Here is a tiny trained network, its code and every weight. The questions are about switching its units off for an input and a class, where a switched-off unit gives its printed mean instead of its output.

import numpy as np


def w(rows, s, z=0):
    codes = np.array(rows[::2]) - 128.0
    scale = np.full(codes.shape[1], s)
    scale[-1] = z or s
    return codes * scale


def norm(h):
    return h / np.sqrt((h * h).mean(-1, keepdims=True) + 1e-5)


def f(y):
    return np.maximum(y, 0)


def log_softmax(a):
    a = a - a.max(-1, keepdims=True)
    return a - np.log(np.exp(a).sum(-1, keepdims=True))


def net(x, mask):
    res = np.array(x, float).reshape(1, 6) / 4 @ E
    u = 0
    for l in range(2):
        y = f(norm(res) @ A[l][:, :-1].T + A[l][:, -1])
        res = res + np.where(mask[u : u + 13], y, B[l][:, -1]) @ B[l][:, :-1]
        u += 13
    return log_softmax(norm(res)[-1] @ U[:, :-1].T + U[:, -1])


A, B = {}, {}
E = w([
[84,159,60,118,70,80,158],'x0',
[197,66,84,167,85,203,147],'x1',
[141,42,218,81,169,135,117],'x2',
[159,94,200,128,112,118,159],'x3',
[45,91,181,173,57,153,63],'x4',
[189,19,66,188,137,187,254],'x5',
],0.00048)
A[0] = w([
[151,146,49,160,55,142,159,66],'L0N1',
[75,59,107,229,69,173,108,201],'L0N2',
[134,149,60,159,55,113,165,55],'L0N3',
[177,67,103,192,158,209,116,3],'L0N4',
[169,35,104,135,145,196,201,76],'L0N5',
[142,62,195,127,100,134,96,40],'L0N6',
[107,110,12,109,158,200,24,30],'L0N7',
[155,163,120,47,185,69,122,54],'L0N8',
[35,201,36,67,67,70,104,136],'L0N9',
[199,90,127,144,185,184,167,49],'L0N10',
[49,82,146,127,144,67,219,24],'L0N11',
[60,210,180,146,109,136,68,53],'L0N12',
[138,168,7,167,213,108,178,195],'L0N13',
],0.0015,0.0017)
B[0] = w([
[128,160,74,83,27,159,196,165],'L0N1',
[172,132,121,72,156,103,140,238],'L0N2',
[161,178,77,92,47,160,177,155],'L0N3',
[143,154,127,97,171,71,164,144],'L0N4',
[99,164,151,193,148,100,93,193],'L0N5',
[172,70,192,36,9,191,177,143],'L0N6',
[94,57,39,40,173,200,27,137],'L0N7',
[218,182,144,61,180,131,178,154],'L0N8',
[172,103,150,166,166,140,123,225],'L0N9',
[78,115,104,215,175,118,95,157],'L0N10',
[3,19,54,42,170,20,191,134],'L0N11',
[87,126,135,220,128,72,98,170],'L0N12',
[148,104,166,105,84,139,103,252],'L0N13',
],0.0023,0.0017)
A[1] = w([
[18,62,98,88,146,84,193,22],'L1N1',
[161,98,131,250,221,159,157,7],'L1N2',
[100,109,223,81,209,150,81,136],'L1N3',
[123,101,209,70,55,192,134,39],'L1N4',
[170,195,151,66,171,123,139,36],'L1N5',
[145,190,135,65,184,120,136,37],'L1N6',
[124,92,199,81,62,177,131,46],'L1N7',
[18,183,145,252,138,97,52,22],'L1N8',
[169,106,115,58,149,184,206,170],'L1N9',
[165,185,150,52,175,104,138,29],'L1N10',
[144,188,42,138,20,162,203,27],'L1N11',
[163,143,66,94,40,140,131,87],'L1N12',
[141,145,86,94,130,224,48,74],'L1N13',
],0.0021,0.002)
B[1] = w([
[43,35,202,46,189,63,183,141],'L1N1',
[215,25,211,241,225,229,221,163],'L1N2',
[147,146,70,144,83,127,153,236],'L1N3',
[239,39,159,15,35,206,19,152],'L1N4',
[227,221,123,39,202,32,213,158],'L1N5',
[239,188,184,54,191,58,217,152],'L1N6',
[227,66,142,33,39,203,29,151],'L1N7',
[50,187,229,239,27,5,9,185],'L1N8',
[82,160,144,138,120,129,75,250],'L1N9',
[238,240,105,38,209,41,212,159],'L1N10',
[26,225,15,215,20,220,228,208],'L1N11',
[82,134,68,166,147,177,181,197],'L1N12',
[65,109,118,88,192,112,129,150],'L1N13',
],0.0029,0.0018)
U = w([
[5,5,250,8,242,5,249,18],'0',
[8,250,249,252,5,5,3,225],'1',
[7,252,5,251,4,250,251,244],'2',
[252,6,252,5,4,251,5,154],'3',
[5,74,6,6,244,245,6,1],'4',
[251,4,250,252,251,252,250,219],'5',
[252,254,207,4,251,4,249,228],'6',
],0.0033,0.0032)

Each question gives the input, the list of numbers given to net, and the class t.
The units are the neurons (one row each of A and B). Each row of codes is followed by its name. A weight is (code - 128) times the scale printed after its matrix; where a second scale follows, it is the last column's (A, B and U).
mask holds one flag per neuron, layer by layer. A switched-off neuron (its flag False) gives its mean, the last column of its row in B, instead of its output. The means were averaged over made-up inputs and are rounded, as every weight is.
A unit's drop is (log p(t) with every unit on - log p(t) with that unit switched off) / (log p(t) with every unit on - log p(t) with every unit switched off).
The circuit of an input: a set's keep is (log p(t) with only the set's units on - log p(t) with every unit switched off) / (log p(t) with every unit on - log p(t) with every unit switched off). Starting from the 12 units with the biggest drops (on a tie, the unit counted first), units are removed one at a time, each time the one whose removal leaves the highest keep (on an exact tie, the one counted first), for as long as the keep stays at least 0.8.
circuit, biggest first: the units of the circuit, biggest drop first
most important unit: the unit with the biggest drop
k most important neurons: the k neurons with the biggest drops, biggest first
top k neurons in layer l: the k neurons of layer l with the biggest drops, biggest first
drop when u is switched off: that unit's drop, to one decimal
input [-2,-4,3,-1,-7,5], class 5: circuit, biggest first => [L0N10 L1N2]
input [0,-8,-1,-5,1,3], class 1: circuit, biggest first => [L0N2 L1N8]
input [-1,5,0,2,-4,-1], class 5: most important unit => L1N2
input [-2,7,2,-4,0,-1], class 4: circuit, biggest first => [L0N7 L1N13]
input [3,-3,6,-6,-3,6], class 0: 2 most important neurons => [L0N11 L1N1]
input [-3,4,3,-8,7,5], class 5: circuit, biggest first => [L1N2 L1N11]
input [-5,8,-2,-8,7,5], class 4: top 3 neurons in layer 0 => [L0N7 L0N9 L0N2]
input [6,3,3,-5,5,-1], class 4: 2 most important neurons => [L1N11 L0N7]
input [1,3,2,3,1,1], class 3: top 2 neurons in layer 1 => [L1N11 L1N12]
input [2,8,2,7,-4,-7], class 3: 2 most important neurons => [L0N2 L1N4]
input [8,1,8,-8,7,7], class 0: top 2 neurons in layer 1 => [L1N1 L1N11]
input [2,-7,2,-3,-3,6], class 0: circuit, biggest first => [L0N11 L1N1]
input [8,-3,5,5,4,3], class 0: top 2 neurons in layer 0 => [L0N11 L0N13]
input [-2,-1,7,6,4,-7], class 3: most important unit => L0N6
input [4,1,0,-6,-4,-7], class 6: drop when L0N8 is switched off => 0.3
input [0,-2,3,2,7,-1], class 3: drop when L0N6 is switched off => 0.3
input [1,-2,0,6,6,4], class 3: drop when L0N2 is switched off => 0.0
input [1,3,5,-1,-5,1], class 5: drop when L1N2 is switched off => 0.1
